Below is a small trained network, with its code and all its weights. Each question gives an input and a target symbol and asks what happens when units are switched off, that is, made to give their printed mean instead of their output.

import numpy as np


def w(rows, s, z=0):
    codes = np.array(rows[::2]) - 128.0
    scale = np.full(codes.shape[1], s)
    scale[-1] = z or s
    return codes * scale


def f(y):
    return np.maximum(y, 0)


def softmax(a):
    e = np.exp(a - a.max(-1, keepdims=True))
    return e / e.sum(-1, keepdims=True)


def log_softmax(a):
    a = a - a.max(-1, keepdims=True)
    return a - np.log(np.exp(a).sum(-1, keepdims=True))


def net(x, mask):
    ids = ['ΔΘΛΞΦΩαβγεζμπτψ'.index(c) for c in x.split()]
    T = len(ids)
    res = E[ids] + P[:T]
    u = 0
    for l in range(2):
        r = res
        for j in range(2):
            rows = slice(4 * j, 4 * j + 4)
            q, k, v = (r @ M[l][rows].T for M in (Q, K, V))
            z = softmax(np.where(np.tri(T) > 0, q @ k.T / 4**0.5, -1e9)) @ v
            o = O[l][rows]
            res = res + np.where(mask[u + j], z, o[:, -1]) @ o[:, :-1]
        u += 2
        y = f(res @ A[l][:, :-1].T + A[l][:, -1])
        res = res + np.where(mask[u : u + 8], y, B[l][:, -1]) @ B[l][:, :-1]
        u += 8
    return log_softmax(res[-1] @ U[:, :-1].T + U[:, -1])


Q, K, V, O, A, B = {}, {}, {}, {}, {}, {}
E = w([
[164,136,141,153,115,136],'Δ',
[104,170,129,174,137,58],'Θ',
[88,148,172,119,161,127],'Λ',
[168,103,87,93,141,202],'Ξ',
[182,204,109,117,142,108],'Φ',
[152,160,67,151,72,48],'Ω',
[89,85,135,178,169,218],'α',
[195,104,124,87,115,130],'β',
[111,104,166,176,75,107],'γ',
[112,75,117,98,103,171],'ε',
[109,128,39,131,80,70],'ζ',
[157,86,171,104,108,52],'μ',
[96,98,122,238,62,138],'π',
[126,175,107,173,177,174],'τ',
[135,115,153,97,253,116],'ψ',
],0.011)
P = w([
[75,182,3,83,136,170],'0',
[227,58,116,225,195,41],'1',
[71,164,196,62,86,144],'2',
[219,81,119,210,185,57],'3',
[72,152,187,65,70,155],'4',
[214,99,119,214,177,80],'5',
[75,150,193,62,67,156],'6',
[212,113,117,214,186,94],'7',
[71,138,194,68,66,150],'8',
[224,109,120,211,193,101],'9',
[71,144,197,65,66,156],'10',
[216,116,107,224,191,82],'11',
],0.0063)
Q[0] = w([
[62,145,223,155,135,133],'L0H0',
[116,200,155,28,108,87],'L0H0',
[60,159,200,117,122,120],'L0H0',
[123,189,160,76,136,83],'L0H0',
[99,106,123,121,122,171],'L0H1',
[87,129,125,178,165,148],'L0H1',
[205,92,132,198,140,95],'L0H1',
[162,66,124,253,178,124],'L0H1',
],0.0054)
K[0] = w([
[74,161,214,147,106,126],'L0H0',
[91,211,158,2,179,202],'L0H0',
[51,181,200,97,108,114],'L0H0',
[59,215,125,42,146,182],'L0H0',
[137,122,166,122,129,79],'L0H1',
[213,91,135,108,155,106],'L0H1',
[114,162,95,127,202,128],'L0H1',
[173,125,79,113,236,149],'L0H1',
],0.0053)
V[0] = w([
[123,142,179,192,24,54],'L0H0',
[183,81,189,218,143,100],'L0H0',
[108,155,184,225,129,96],'L0H0',
[235,87,87,184,105,113],'L0H0',
[194,83,146,56,55,119],'L0H1',
[47,170,71,97,69,103],'L0H1',
[222,103,159,159,164,112],'L0H1',
[182,2,205,143,101,91],'L0H1',
],0.0062)
O[0] = w([
[161,91,179,213,56,154,143],'L0H0',
[183,69,185,210,172,168,184],'L0H0',
[134,157,186,215,130,178,205],'L0H0',
[235,82,48,177,156,123,208],'L0H0',
[188,27,143,88,79,93,4],'L0H1',
[72,174,47,121,64,98,118],'L0H1',
[205,87,173,193,167,155,182],'L0H1',
[167,3,231,152,121,133,21],'L0H1',
],0.0051,0.0018)
A[0] = w([
[54,118,110,3,206,216,150],'L0N0',
[189,68,174,211,164,125,156],'L0N1',
[42,254,81,113,126,165,182],'L0N2',
[114,245,150,149,92,218,253],'L0N3',
[189,79,149,116,214,135,122],'L0N4',
[125,95,91,11,17,77,171],'L0N5',
[185,129,77,126,161,89,212],'L0N6',
[162,152,87,165,146,133,195],'L0N7',
],0.007,0.0037)
B[0] = w([
[74,103,113,25,211,197,188],'L0N0',
[144,153,53,131,171,53,254],'L0N1',
[87,57,60,92,126,73,238],'L0N2',
[159,2,137,123,121,64,248],'L0N3',
[95,205,107,189,72,84,194],'L0N4',
[127,245,138,22,14,121,172],'L0N5',
[156,187,122,118,168,118,228],'L0N6',
[159,135,63,132,174,94,226],'L0N7',
],0.0072,0.0057)
Q[1] = w([
[204,181,10,133,162,54],'L1H0',
[206,132,119,156,128,106],'L1H0',
[156,133,151,169,158,90],'L1H0',
[204,121,128,127,145,101],'L1H0',
[185,104,92,196,211,126],'L1H1',
[88,126,175,118,94,46],'L1H1',
[199,226,88,132,195,105],'L1H1',
[74,3,187,60,77,175],'L1H1',
],0.0068)
K[1] = w([
[169,137,89,131,154,2],'L1H0',
[101,98,85,138,139,76],'L1H0',
[106,124,117,120,123,83],'L1H0',
[105,135,83,105,137,53],'L1H0',
[93,102,53,152,165,119],'L1H1',
[146,137,158,151,96,89],'L1H1',
[105,153,51,97,139,81],'L1H1',
[176,96,209,127,127,180],'L1H1',
],0.008)
V[1] = w([
[158,91,113,172,139,114],'L1H0',
[125,115,152,78,118,122],'L1H0',
[188,172,127,186,143,103],'L1H0',
[195,215,208,145,142,143],'L1H0',
[134,97,131,2,164,175],'L1H1',
[157,240,145,115,73,109],'L1H1',
[184,227,137,89,155,79],'L1H1',
[62,140,160,104,6,76],'L1H1',
],0.0079)
O[1] = w([
[158,131,82,85,118,87,127],'L1H0',
[104,85,143,159,123,165,131],'L1H0',
[121,141,82,66,106,109,104],'L1H0',
[81,151,111,101,99,136,4],'L1H0',
[123,97,191,76,35,166,247],'L1H1',
[139,130,133,59,151,49,86],'L1H1',
[156,74,152,33,172,80,148],'L1H1',
[77,190,186,166,112,2,157],'L1H1',
],0.0079,0.017)
A[1] = w([
[187,211,78,248,148,135,100],'L1N0',
[99,75,106,100,204,61,138],'L1N1',
[184,32,106,85,134,110,138],'L1N2',
[180,119,174,121,114,70,160],'L1N3',
[68,193,140,180,26,90,251],'L1N4',
[139,67,155,197,189,164,251],'L1N5',
[139,237,65,112,170,2,149],'L1N6',
[3,116,216,122,168,105,146],'L1N7',
],0.0067,0.0032)
B[1] = w([
[77,203,88,49,170,181,218],'L1N0',
[56,4,123,122,223,199,196],'L1N1',
[238,72,93,98,156,75,201],'L1N2',
[86,116,181,120,106,43,219],'L1N3',
[57,243,2,214,36,109,190],'L1N4',
[217,219,117,192,210,132,232],'L1N5',
[34,102,84,51,177,208,248],'L1N6',
[12,149,163,207,75,228,171],'L1N7',
],0.0052,0.012)
U = w([
[104,180,42,85,129,73,123],'Δ',
[69,198,91,150,31,251,107],'Θ',
[89,207,166,120,72,58,116],'Λ',
[111,171,83,245,42,75,159],'Ξ',
[175,231,39,241,198,14,153],'Φ',
[167,50,121,48,162,46,50],'Ω',
[173,130,120,230,148,235,124],'α',
[169,31,16,152,197,150,109],'β',
[175,88,114,73,44,221,255],'γ',
[249,73,211,167,148,18,148],'ε',
[57,233,37,96,114,175,86],'ζ',
[59,156,113,73,220,254,105],'μ',
[35,23,99,192,188,78,172],'π',
[202,151,210,55,49,57,182],'τ',
[50,84,231,227,136,129,37],'ψ',
],0.0047,0.0036)

Each question gives the input, a string of symbols that net reads in full, and the target symbol t.
The units are the heads (4 rows each of Q, K, V and O) and the neurons (one row each of A and B). Each row of codes is followed by its name. A weight is (code - 128) times the scale printed after its matrix; where a second scale follows, it is the last column's (O, A, B and U).
mask holds one flag per unit, layer by layer, with each layer's heads first. A switched-off unit (its flag False) gives its mean, the last column of its rows in O or B, instead of its output. The means were averaged over made-up inputs and are rounded, as every weight is.
A unit's drop is (log p(t) with every unit on - log p(t) with that unit switched off) / (log p(t) with every unit on - log p(t) with every unit switched off).
The circuit of an input: a set's keep is (log p(t) with only the set's units on - log p(t) with every unit switched off) / (log p(t) with every unit on - log p(t) with every unit switched off). Starting from the 12 units with the biggest drops (on a tie, the unit counted first), units are removed one at a time, each time the one whose removal leaves the highest keep (on an exact tie, the one counted first), for as long as the keep stays at least 0.8.
circuit, biggest first: the units of the circuit, biggest drop first
unit that matters most: the unit with the biggest drop
k most important neurons: the k neurons with the biggest drops, biggest first
k most important neurons of layer l: the k neurons of layer l with the biggest drops, biggest first
which heads matter: for each layer, one digit per head in row order, 1 if its drop is at least 0.15 and else 0, layers parted by /
input ε Θ Ξ μ τ Θ Φ Θ Ω, target Δ: circuit, biggest first : (L1H1; L0N5; L1H0)
input γ Ξ Θ Θ α Ξ β ψ, target μ: which heads matter : 01 / 11
input ψ γ τ Δ Θ Θ Θ τ Ω τ, target γ: circuit, biggest first : (L1H1; L0N0; L0H0)
input γ τ Φ, target Ω: which heads matter : 00 / 01
input π Θ Ξ, target γ: 2 most important neurons : (L0N1; L0N0)
input Θ Θ Ξ μ Ξ β β, target τ: 2 most important neurons : (L0N5; L0N1)
input β τ α τ Θ τ, target Ω: unit that matters most : L0H0
input Φ μ ζ Φ α Θ π, target Φ: circuit, biggest first : (L1H1; L1N6)
input τ β τ Θ τ ε, target α: 3 most important neurons of layer 0 : (L0N2; L0N3; L0N0)
input τ Ξ Λ τ Φ μ, target α: 3 most important neurons of layer 0 : (L0N2; L0N3; L0N0)
input Ξ μ Ξ τ β τ ε ζ Ξ ψ Ξ β, target τ: which heads matter : 10 / 01
input γ Θ ζ, target ζ: 2 most important neurons : (L0N5; L1N6)
input Θ μ Θ Θ Θ ε β τ β α, target Φ: 2 most important neurons : (L0N2; L0N3)
input Ω Θ τ β γ Φ Θ Φ ζ γ Θ Ω, target π: which heads matter : 11 / 01
input Φ Θ Θ μ Θ Λ Φ τ γ π, target ε: 2 most important neurons of layer 0 : (L0N2; L0N5)
input Δ Θ ζ μ Λ, target ψ: unit that matters most : L0N1
input Θ Θ Ξ β Ξ γ, target Φ: 2 most important neurons of layer 0 : (L0N2; L0N3)
input τ α Λ Θ τ Θ Φ ζ Ω β γ τ, target α: 3 most important neurons of layer 0 : (L0N2; L0N0; L0N3)
input ζ β α β Ξ Ξ μ μ μ ε Θ π, target ψ: 2 most important neurons : (L0N2; L0N5)
input Φ μ Ω Θ Ω Ω, target ε: 2 most important neurons : (L0N2; L0N3)
input β ψ γ Ω, target Ω: 2 most important neurons : (L0N2; L0N5)
input Φ Θ ζ ζ, target ε: 2 most important neurons of layer 0 : (L0N2; L0N3)
input τ α τ Θ Ξ Θ Φ β β Φ, target α: 2 most important neurons : (L0N2; L0N0)
input β Θ Ξ, target γ: 2 most important neurons : (L0N0; L0N1)
input Θ Ξ ψ μ ψ Φ Θ Δ, target Φ: which heads matter : 01 / 01
input μ μ ε μ Φ Θ Θ Θ Φ ψ, target β: 2 most important neurons : (L0N1; L1N2)
input Φ Θ ψ Θ τ Θ Θ Φ π, target Φ: which heads matter : 10 / 01
input ψ ψ Φ τ Ω Λ ζ Ω Θ Θ, target γ: which heads matter : 10 / 01
